Below is a small trained network, with its code and all its weights. Each question gives an input and a target symbol and asks what happens when units are switched off, that is, made to give their printed mean instead of their output.

import numpy as np


def w(rows, s, z=0):
    codes = np.array(rows[::2]) - 128.0
    scale = np.full(codes.shape[1], s)
    scale[-1] = z or s
    return codes * scale


def norm(h):
    return h / np.sqrt((h * h).mean(-1, keepdims=True) + 1e-5)


def f(y):
    return np.maximum(y, 0)


def softmax(a):
    e = np.exp(a - a.max(-1, keepdims=True))
    return e / e.sum(-1, keepdims=True)


def log_softmax(a):
    a = a - a.max(-1, keepdims=True)
    return a - np.log(np.exp(a).sum(-1, keepdims=True))


def net(x, mask):
    ids = ['αβδεπσφω'.index(c) for c in x.split()]
    T = len(ids)
    res = E[ids] + P[:T]
    r = norm(res)
    for j in range(3):
        rows = slice(4 * j, 4 * j + 4)
        q, k, v = (r @ M[0][rows].T for M in (Q, K, V))
        z = softmax(np.where(np.tri(T) > 0, q @ k.T / 4**0.5, -1e9)) @ v
        o = O[0][rows]
        res = res + np.where(mask[j], z, o[:, -1]) @ o[:, :-1]
    y = f(norm(res) @ A[0][:, :-1].T + A[0][:, -1])
    res = res + np.where(mask[3:11], y, B[0][:, -1]) @ B[0][:, :-1]
    return log_softmax(norm(res)[-1] @ U[:, :-1].T + U[:, -1])


Q, K, V, O, A, B = {}, {}, {}, {}, {}, {}
E = w([
[91,142,94,81,39],'α',
[102,124,35,117,96],'β',
[93,52,145,157,1],'δ',
[24,84,172,142,157],'ε',
[60,153,132,136,62],'π',
[160,202,83,106,152],'σ',
[137,159,180,168,80],'φ',
[190,78,98,126,92],'ω',
],0.021)
P = w([
[122,130,91,194,88],'0',
[117,132,104,179,108],'1',
[118,135,114,166,120],'2',
[114,135,121,151,130],'3',
[115,134,132,139,138],'4',
[115,130,137,125,145],'5',
[116,128,143,111,149],'6',
[115,125,149,96,153],'7',
[119,122,156,82,158],'8',
[117,119,166,66,161],'9',
[115,116,175,47,167],'10',
[116,110,183,31,167],'11',
[115,101,192,4,167],'12',
],0.012)
Q[0] = w([
[91,157,156,56,163],'H0',
[21,252,131,113,133],'H0',
[217,199,147,210,120],'H0',
[131,79,156,181,225],'H0',
[197,98,99,192,98],'H1',
[105,43,166,145,171],'H1',
[113,114,170,92,88],'H1',
[73,120,21,3,85],'H1',
[79,195,78,109,54],'H2',
[54,48,175,75,154],'H2',
[207,117,59,122,121],'H2',
[192,85,140,232,175],'H2',
],0.015)
K[0] = w([
[131,153,179,30,185],'H0',
[143,222,197,102,128],'H0',
[182,127,83,247,148],'H0',
[176,114,63,109,151],'H0',
[142,79,47,225,96],'H1',
[24,140,135,139,82],'H1',
[153,86,210,109,120],'H1',
[146,87,117,5,158],'H1',
[177,108,166,117,172],'H2',
[93,114,138,79,126],'H2',
[121,125,92,203,185],'H2',
[98,140,77,168,83],'H2',
],0.018)
V[0] = w([
[106,235,222,108,96],'H0',
[216,82,146,170,62],'H0',
[48,6,55,103,92],'H0',
[222,111,187,63,137],'H0',
[218,151,163,130,166],'H1',
[162,101,178,154,7],'H1',
[124,171,72,215,187],'H1',
[97,237,34,162,103],'H1',
[112,80,54,254,82],'H2',
[168,46,32,144,201],'H2',
[168,103,144,78,87],'H2',
[106,55,87,110,101],'H2',
],0.0078)
O[0] = w([
[175,158,102,155,92,223],'H0',
[77,167,107,112,190,65],'H0',
[110,54,129,224,234,110],'H0',
[150,98,66,19,107,59],'H0',
[33,97,85,195,109,89],'H1',
[218,62,172,137,99,96],'H1',
[65,103,119,93,145,135],'H1',
[114,103,121,115,201,252],'H1',
[190,138,132,2,98,150],'H2',
[170,47,153,116,71,82],'H2',
[100,122,66,228,155,111],'H2',
[103,120,151,147,60,120],'H2',
],0.0065,0.0043)
A[0] = w([
[68,184,204,91,199,129],'N0',
[104,189,62,93,132,46],'N1',
[154,124,32,132,171,133],'N2',
[127,161,87,122,92,176],'N3',
[58,99,96,98,125,142],'N4',
[181,85,150,108,114,123],'N5',
[106,2,175,172,147,49],'N6',
[141,33,111,61,192,253],'N7',
],0.011,0.0028)
B[0] = w([
[223,126,92,75,138,250],'N0',
[153,184,47,128,69,255],'N1',
[93,126,248,86,2,213],'N2',
[147,116,123,229,201,213],'N3',
[34,105,198,161,202,207],'N4',
[78,179,142,63,228,180],'N5',
[113,157,49,129,15,228],'N6',
[233,156,105,118,217,195],'N7',
],0.0085,0.0062)
U = w([
[23,88,108,174,238,249],'α',
[171,105,88,219,203,85],'β',
[94,219,6,86,128,4],'δ',
[229,22,68,112,234,240],'ε',
[111,24,85,152,61,233],'π',
[73,94,216,1,149,78],'σ',
[164,203,246,197,141,20],'φ',
[134,102,127,119,191,71],'ω',
],0.0094,0.0033)

Each question gives the input, a string of symbols that net reads in full, and the target symbol t.
The units are the heads (4 rows each of Q, K, V and O) and the neurons (one row each of A and B). Each row of codes is followed by its name. A weight is (code - 128) times the scale printed after its matrix; where a second scale follows, it is the last column's (O, A, B and U).
mask holds one flag per unit, heads first, then neurons. A switched-off unit (its flag False) gives its mean, the last column of its rows in O or B, instead of its output. The means were averaged over made-up inputs and are rounded, as every weight is.
A unit's drop is (log p(t) with every unit on - log p(t) with that unit switched off) / (log p(t) with every unit on - log p(t) with every unit switched off).
The circuit of an input: a set's keep is (log p(t) with only the set's units on - log p(t) with every unit switched off) / (log p(t) with every unit on - log p(t) with every unit switched off). Starting from all 11 units, units are removed one at a time, each time the one whose removal leaves the highest keep (on an exact tie, the one counted first), for as long as the keep stays at least 0.8.
units of the circuit, in order: the units of the circuit, biggest drop first
unit that matters most: the unit with the biggest drop
k most important neurons: the k neurons with the biggest drops, biggest first
which heads matter: for each layer, one digit per head in row order, 1 if its drop is at least 0.15 and else 0, layers parted by /
input δ π α ω φ σ σ β ε α, target σ: 2 most important neurons	(N1, N0)
input σ β σ ε φ ε σ ω α, target π: which heads matter	010
input ε α σ α σ ε π α, target φ: which heads matter	110
input σ φ σ ε β, target α: which heads matter	110
input σ δ ε α, target σ: units of the circuit, in order	(H2, H1, H0, N1)
input ω α β, target π: unit that matters most	N2
input ω π σ σ σ α φ β α π, target φ: units of the circuit, in order	(H1, H0)
input β π σ σ β σ ε δ ε σ σ α ε, target α: 2 most important neurons	(N2, N1)
input σ π δ ε ε β ε π σ β, target α: which heads matter	010
input φ δ π, target φ: 2 most important neurons	(N6, N1)
input ω δ π, target π: which heads matter	011
input δ ε σ α δ α ω σ β, target π: units of the circuit, in order	(N2, H0)
input ω ε δ ε ω π δ ε, target ε: units of the circuit, in order	(N0, H1, N2)
input ω α σ σ α σ π ε, target ε: units of the circuit, in order	(N0, H1)
input σ δ ε α ω σ ω π, target π: units of the circuit, in order	(H2)
input ω ω π φ σ δ ω π σ ε σ δ π, target α: which heads matter	001
input ω δ σ φ φ σ β α α, target ε: which heads matter	110
input ε α σ σ π σ β σ ω α ε ω ε, target α: which heads matter	101
input σ σ ω β α β, target ε: which heads matter	011
input σ σ ε, target σ: which heads matter	000
input φ ε π β α, target φ: units of the circuit, in order	(H0, H1)
input ε α β, target σ: which heads matter	111
input ω π σ σ α π δ β, target φ: unit that matters most	N2
input ω α σ σ β α α, target ε: units of the circuit, in order	(H1, H0, N2)
input π φ ε δ π α β, target φ: which heads matter	100
